Below are the code and all the weights of a small trained network. Each question names an input and a target symbol and asks about switching units off, where a switched-off unit gives its printed mean instead of its output.

import numpy as np


def w(rows, s, z=0):
    codes = np.array(rows[::2]) - 128.0
    scale = np.full(codes.shape[1], s)
    scale[-1] = z or s
    return codes * scale


def f(y):
    return np.maximum(y, 0)


def softmax(a):
    e = np.exp(a - a.max(-1, keepdims=True))
    return e / e.sum(-1, keepdims=True)


def log_softmax(a):
    a = a - a.max(-1, keepdims=True)
    return a - np.log(np.exp(a).sum(-1, keepdims=True))


def net(x, mask):
    ids = ['ΛΦβεζημπτω'.index(c) for c in x.split()]
    T = len(ids)
    res = E[ids] + P[:T]
    r = res
    for j in range(2):
        rows = slice(4 * j, 4 * j + 4)
        q, k, v = (r @ M[0][rows].T for M in (Q, K, V))
        z = softmax(np.where(np.tri(T) > 0, q @ k.T / 4**0.5, -1e9)) @ v
        o = O[0][rows]
        res = res + np.where(mask[j], z, o[:, -1]) @ o[:, :-1]
    y = f(res @ A[0][:, :-1].T + A[0][:, -1])
    res = res + np.where(mask[2:14], y, B[0][:, -1]) @ B[0][:, :-1]
    return log_softmax(res[-1] @ U[:, :-1].T + U[:, -1])


Q, K, V, O, A, B = {}, {}, {}, {}, {}, {}
E = w([
[28,132,5],'Λ',
[136,119,65],'Φ',
[115,121,165],'β',
[154,92,70],'ε',
[140,123,120],'ζ',
[110,148,125],'η',
[139,108,106],'μ',
[141,103,81],'π',
[117,144,87],'τ',
[29,220,108],'ω',
],0.018)
P = w([
[112,38,225],'0',
[251,191,42],'1',
[114,72,86],'2',
[242,208,39],'3',
[83,68,81],'4',
[235,226,30],'5',
[30,53,79],'6',
],0.011)
Q[0] = w([
[51,49,165],'h1',
[172,160,86],'h1',
[207,195,161],'h1',
[101,219,67],'h1',
[138,199,158],'h2',
[220,239,86],'h2',
[39,10,111],'h2',
[201,254,174],'h2',
],0.0098)
K[0] = w([
[222,109,86],'h1',
[146,119,225],'h1',
[52,119,138],'h1',
[103,8,153],'h1',
[211,51,116],'h2',
[149,16,167],'h2',
[64,157,64],'h2',
[254,85,210],'h2',
],0.0099)
V[0] = w([
[177,98,116],'h1',
[100,75,95],'h1',
[159,194,166],'h1',
[82,117,106],'h1',
[132,115,176],'h2',
[135,179,151],'h2',
[248,83,173],'h2',
[177,60,76],'h2',
],0.017)
O[0] = w([
[94,146,203,181],'h1',
[193,108,177,215],'h1',
[56,174,63,21],'h1',
[215,70,96,151],'h1',
[104,147,35,72],'h2',
[94,207,102,32],'h2',
[2,134,67,3],'h2',
[136,51,152,231],'h2',
],0.0088,0.0058)
A[0] = w([
[202,121,86,185],'n1',
[145,68,219,70],'n2',
[73,140,76,4],'n3',
[96,81,116,117],'n4',
[8,183,183,207],'n5',
[140,106,182,30],'n6',
[129,36,161,203],'n7',
[153,63,119,254],'n8',
[62,105,140,112],'n9',
[116,88,168,56],'n10',
[23,85,154,29],'n11',
[132,56,140,46],'n12',
],0.014,0.006)
B[0] = w([
[59,151,144,221],'n1',
[119,129,65,254],'n2',
[218,153,93,139],'n3',
[69,78,18,150],'n4',
[115,54,162,145],'n5',
[119,150,77,184],'n6',
[156,127,165,251],'n7',
[119,157,167,238],'n8',
[145,219,102,144],'n9',
[102,140,91,170],'n10',
[97,254,99,150],'n11',
[150,120,98,193],'n12',
],0.0084,0.023)
U = w([
[203,117,126,84],'Λ',
[106,102,195,254],'Φ',
[143,171,63,59],'β',
[116,7,111,113],'ε',
[122,97,77,109],'ζ',
[87,202,135,134],'η',
[101,120,132,188],'μ',
[116,76,156,199],'π',
[138,227,192,124],'τ',
[130,115,92,121],'ω',
],0.012,0.007)

Each question gives the input, a string of symbols that net reads in full, and the target symbol t.
The units are the heads (4 rows each of Q, K, V and O) and the neurons (one row each of A and B). Each row of codes is followed by its name. A weight is (code - 128) times the scale printed after its matrix; where a second scale follows, it is the last column's (O, A, B and U).
mask holds one flag per unit, heads first, then neurons. A switched-off unit (its flag False) gives its mean, the last column of its rows in O or B, instead of its output. The means were averaged over made-up inputs and are rounded, as every weight is.
A unit's drop is (log p(t) with every unit on - log p(t) with that unit switched off) / (log p(t) with every unit on - log p(t) with every unit switched off).
The circuit of an input: a set's keep is (log p(t) with only the set's units on - log p(t) with every unit switched off) / (log p(t) with every unit on - log p(t) with every unit switched off). Starting from the 12 units with the biggest drops (on a tie, the unit counted first), units are removed one at a time, each time the one whose removal leaves the highest keep (on an exact tie, the one counted first), for as long as the keep stays at least 0.8.
units of the circuit, in order: the units of the circuit, biggest drop first
most important unit: the unit with the biggest drop
top k neurons: the k neurons with the biggest drops, biggest first
which heads matter: for each layer, one digit per head in row order, 1 if its drop is at least 0.15 and else 0, layers parted by /
input ω τ μ β μ, target τ: which heads matter -> 01
input β Φ ω β Φ, target τ: units of the circuit, in order -> h2, n1
input ζ Λ η π μ η β, target Λ: units of the circuit, in order -> h2, n2
input ε Φ π β, target ε: most important unit -> h2
input β Λ ε Λ τ ω, target β: units of the circuit, in order -> h2, n3
input π ω τ Φ τ, target τ: which heads matter -> 01
input Λ β τ, target Λ: which heads matter -> 01
input π Λ Φ, target Λ: top 2 neurons -> n7, n2
input η β Φ, target ε: units of the circuit, in order -> h2, n11
input μ Λ ω π ε, target τ: top 2 neurons -> n1, n8
input β π η ζ β, target η: units of the circuit, in order -> n11, h1
input β β β η, target β: top 3 neurons -> n3, n8, n7
input Λ ω η, target τ: top 2 neurons -> n1, n4
input η μ Φ π Λ, target Λ: units of the circuit, in order -> h2
input ε η ε μ, target ε: units of the circuit, in order -> h2, n11
input ζ Φ β, target η: units of the circuit, in order -> n11, h2, h1
input Λ π π, target Λ: top 2 neurons -> n2, n7
input β Λ ε β, target β: top 3 neurons -> n8, n7, n3
input ω Λ ε η ε ε π, target Λ: top 2 neurons -> n7, n2
input Λ μ Φ τ, target Λ: units of the circuit, in order -> h1
